(in the rows, 128 means zero)
[146 123 154 152 134 171 105 128 105 135 126 107 183 139 116 181 137 134
 153 143 120 115 174 150 133 115 135  97 152 146 128 115  94]	6
[155 141 122 125 164 128 140  83  90 146 129 167 115 166  99  83 103  95
  55  96 165 108 147 138 154 203  97 208 111  90 161 138 141]	4
[140 104 120 126 135 112 162 162 104 129 127 157 113 175 113  99 153 132
  76 112 152 142 152  93 162 114  88  99 123  89  99  94 107]	6
[148 110 116 134 136 136 120 106 146 113 119 116 119 128 131 121 154 112
 131  94 168 113 153 134 160  65 138 220 121 110 139 147 127]	1
[157 118 116 142 131 167 116 113 146 107 129 126 130 138 117 139 155 113
 137  95 174 117 143 122 155  56 140 236 114 109 166 156 107]	1
[148 133 159 164 122 168 138 126  98 108 132 104 163 123 111 197 115 164
 164 143  96 118 174 127 120 136 105  90 149 159 138 136 107]	0
[136 126 166 167 132 152 141 143  87 119 138 115 173 127  99 174 117 151
 150 144 103 102 179 126 125 140 101  96 148 156 130 123 101]	3
[156 122 121 141 140 169 100 119 148 107 127 120 138 136 108 137 147 113
 142  85 153 120 135  97 151  56 151 231 107  94 178 148 107]	3
[169 129 128 120 162 156 121 165 106 122 133 172  99 165  86 139 138 155
  63  77 179 129 174  90 145 110  90 141 160  65 141 126 115]	0
[158 126 135 118 161 162 125 170  98 137 128 167  99 163  85 149 120 152
  75  87 173 136 160  84 145 100  94 142 151  60 145 110 116]	7
[156 122 105 114 158  86 121 105  95 135 134 187 120 169 116 116 115  91
  81 102 150 147 111 142 150 206 110 159 103 108 163 126 138]	4
[145 124 133 142 132 163 138  98 152 105 112 119 134 138 109 131 124 117
 103 118 155 102 142 129 146  77 106 226 100 109 165 155 109]	4
[163 132 140 112 160 146 121 161 105 130 134 178  93 178  78 119 144 148
  64  80 171 109 158  94 156 118  84 141 147  55 130 116 114]	6
[179 130 173 146 167 204 106 128  88 132 143 138 154 130  83 223 109 162
 152 109 144  95 187 136 132 109 114 144 172 122 168 131 113]	1
[132 116 103 116 142  99 134 107 102 142 121 163 123 173 115  98 101  80
  86 131 122 178 106 130 154 199 121 169 103 120 146 117 145]	7
[156 118 135 143 137 158 133 102 138 113 121 124 130 141 101 136 120 113
 104 114 172 110 149 143 161  81 103 221 107 116 148 149 127]	1
[179 141 143 110 149 156 127 163 107 134 145 172  87 187  81 116 134 147
  66  80 175 117 162  97 148 124  86 149 162  62 126 124 112]	2
[155 113 117 101 149 122 137 188  97 135 143 189  95 187  98 120 143 149
  59 113 170 150 151 107 155 129  95 102 164  84 102 103 110]	1
[168 133 131 105 155 159 106 177 101 127 146 190  80 183  84 136 141 156
  56  93 184 140 156 103 154 116  92 139 164  64 120 121 117]	1
[159 126 143 141 141 160 133 110 143 117 119 125 150 151  91 119 114 105
  87  98 175  98 150 120 161  75  97 228 104  91 161 144 119]	3
[154 115 110  98 146 117 123 192 102 138 134 185 107 186 105 124 141 144
  53 108 167 145 143  93 150 120 101 101 168  62 108  95 105]	7
[152  98 119 116 138 117 153 165  92 121 136 165  97 178 112 106 145 149
  69 121 152 139 164 102 169 121  84 104 145  94  89  99 122]	1
[167 133 104 113 146 104 111 106 103 136 136 182 121 179 103  94 111  74
  92 112 155 157 111 128 148 196 125 181 116 112 171 124 138]	2
[163 128 132 101 156 150 116 166 102 142 136 183  90 184  84 132 136 150
  53  86 171 137 151 100 153 119  96 135 161  46 121 118 123]	7
[180 139 138 110 147 143 122 165 103 132 148 185  92 187  79 113 138 142
  56  82 185 115 158 101 150 128  87 140 165  60 121 120 114]	2
[140 129 179 171 135 158 143 135  82 114 137 113 174 123  90 174 112 154
 152 134 108  84 188 129 129 138  96 104 147 151 135 127 105]	3
[134 132 161 158 140 172 150 117 106 125 133 114 161 125  97 171 112 155
 153 159  94 116 174 138 105 129 103 100 147 155 118 130 122]	5
[163 130 105 114 160 116 101  85  95 142 121 174 104 168  99  92 106  92
  85 131 133 169 111 115 150 206 125 183 113 104 143 124 153]	5
[147 122 108 130 162  95 121 106  90 127 127 175 113 155 102 107 111  95
 102 116 129 144 108 131 141 221 110 169 109 119 150 125 142]	5
[176 129 112 135 134 167 100 109 152 113 135 127 140 147 115 144 149 104
 136  91 174 111 134 116 144  66 148 230 120  98 186 151 102]	2
[166 137 147 115 162 153 116 167  96 125 139 177  88 175  64 118 128 155
  59  77 159 116 159  86 153 127  79 148 152  52 128 120 126]	3
[147 117 151 142 126 167 108 140 101 137 127 117 194 148 119 182 128 133
 144 139 134 114 177 152 134  98 131  95 168 132 128 114 100]	7
[147 113 111 127 138 135 120  91 156 118 106 114 115 126 140 134 155 114
 135 100 154 148 147 123 143  64 147 210 112 103 149 146 119]	4
[149 126 103 114 145 113 110 110 101 140 124 179 120 173 108  97 107  80
  85 121 142 168 107 126 149 185 132 185 111 102 164 123 141]	7
[144 136 119 149 123 154 141 119 165 121 132 127 146 142 138 121 156 107
 119  90 179 110 154 124 130  58 123 226 107 112 166 166  89]	4
[148 141 107 131 140 108 124 114 114 113 130 171 142 170 102  63 115  76
  68  78 171  73 135 127 158 179  87 220 116  98 179 146 139]	0
[157 118 107 105 147 117 137 190 112 126 139 182 108 183 105 125 145 152
  54 107 160 149 150 100 141 132  94  92 164  82 111 111 103]	0
[173 135 173 151 172 189 112 113  88 137 130 126 155 123  83 202 115 155
 156  98 129  70 185 125 132 124 109 146 158 107 176 126 113]	6
[172 139 119 124 169 141 117  92  84 143 140 170 116 175  91  97 101  95
  61  96 169 110 146 147 166 199 102 217 119  97 166 137 149]	1
[164 128 177 150 156 191 125 127  94 135 130 121 170 132  85 199 106 155
 152  97 127  66 190 129 133 106 103 150 168 109 164 130 112]	7
[171 134 176 150 162 193 111 113  94 123 126 132 160 126  79 191 111 162
 146 118 128  71 188 115 126 115 102 143 173 110 154 131 118]	5
[156 131 126 154 128 154 136 130 158 116 141 120 166 152 127 125 145 105
 122  97 161 123 160 118 135  54 121 210 101 121 163 153  94]	3
[172 136 134 105 153 153 113 166  97 128 148 188  79 181  83 132 139 156
  60  82 180 129 154 102 157 121  89 138 162  59 118 122 128]	1
[150 118 149 142 131 168  99 147  97 122 137 119 174 147 116 186 135 145
 147 142 134 117 182 163 138 106 127  87 167 150 122 116 105]	1
[164 119 112  99 154 130 113 183 102 132 134 187 101 190  99 114 146 152
  58 118 162 145 146  87 144 124  97  97 166  66 101  99 105]	5
[160 133 138 127 164 155 129 154 106 126 127 167  95 161  80 127 138 149
  65  85 169 108 169  80 151 109  83 158 144  62 141 112 113]	6
[142 116 129 136 131 148 138 105 148 117 114 116 146 147 110 121 123 106
  88 107 169  89 143 137 161  76 106 224 108  92 147 145 123]	7
[165 117 114 132 131 134 122 113 158 123 122 108 133 142 139 126 148 104
 130  97 167 126 153 121 146  61 133 207 122 111 149 137 111]	2
[168 128 135 121 163 168 115 174  94 119 140 180  90 166  78 149 129 158
  74  92 172 130 164  93 149 109  91 144 157  76 142 114 117]	1
[157 123 141 139 135 172  98 150 107 121 135 114 187 147 121 195 130 148
 157 132 119 125 177 148 123 109 134  76 168 146 139 121  96]	0
[161 128 134 148 130 160 127  94 156 118 115 115 141 143 114 122 135 104
  95 118 170  99 143 129 157  70 107 231  98 100 153 148 109]	6
[151 122 110 120 163  92 112 114  98 134 132 174 125 164 108 119 116  88
 102  95 134 126  99 132 157 211 119 168  98 113 172 117 134]	6
[166 118 116 100 149 126 117 198  94 129 144 200  94 192 101 131 147 149
  58 112 177 158 151 108 149 127  99 100 168  81 115 104 100]	1
[153 130 115 148 130 158 139 108 157 124 128 125 148 145 130 122 147 110
 125 120 157 141 150 115 125  66 126 203 113 118 140 150 105]	5
[169 129 134 137 142 161 131  96 156 109 118 118 138 145 105 133 116 121
  88  93 173  93 158 125 157  78  99 227 109  98 167 162 126]	0
[153 123 144 128 158 162 135 168 103 123 126 167 103 161  76 146 124 155
  70  93 164 118 172  83 145  97  82 155 152  67 145 117 113]	7
[154 133 120 150 137 161 138 101 162 127 127 116 150 144 130 138 146 105
 123 108 160 135 153 120 135  61 126 216  92 118 174 152 101]	6
[141 127 152 147 127 173 103 135 101 127 126 116 176 129 124 181 139 143
 163 135 131 107 178 148 120 107 140 100 165 139 142 126  89]	4
[141 126 172 166 130 161 134 134  90 121 134 107 172 125  99 182 116 154
 150 142 110 107 184 123 132 125 103  96 144 151 128 125 106]	3
[167 138 136 111 154 149 124 164 110 119 139 179  92 175  80 123 136 157
  56  72 174 113 162  98 147 122  82 137 159  57 126 133 124]	0
[163 137 133 101 156 149 111 158 100 129 136 188  82 179  85 120 145 154
  57  76 180 117 157  98 150 122  93 138 159  45 127 124 116]	4
[149 141 117 132 140 136 120 117 103 121 137 183 140 174  93  76 112  73
  71  96 180  86 133 133 161 169  94 233 125 102 175 136 136]	1
[150 127 142 127 166 154 127 176  96 122 136 171 109 165  70 123 130 146
  53  82 177 107 176  79 154 109  74 153 150  60 140 112 115]	3
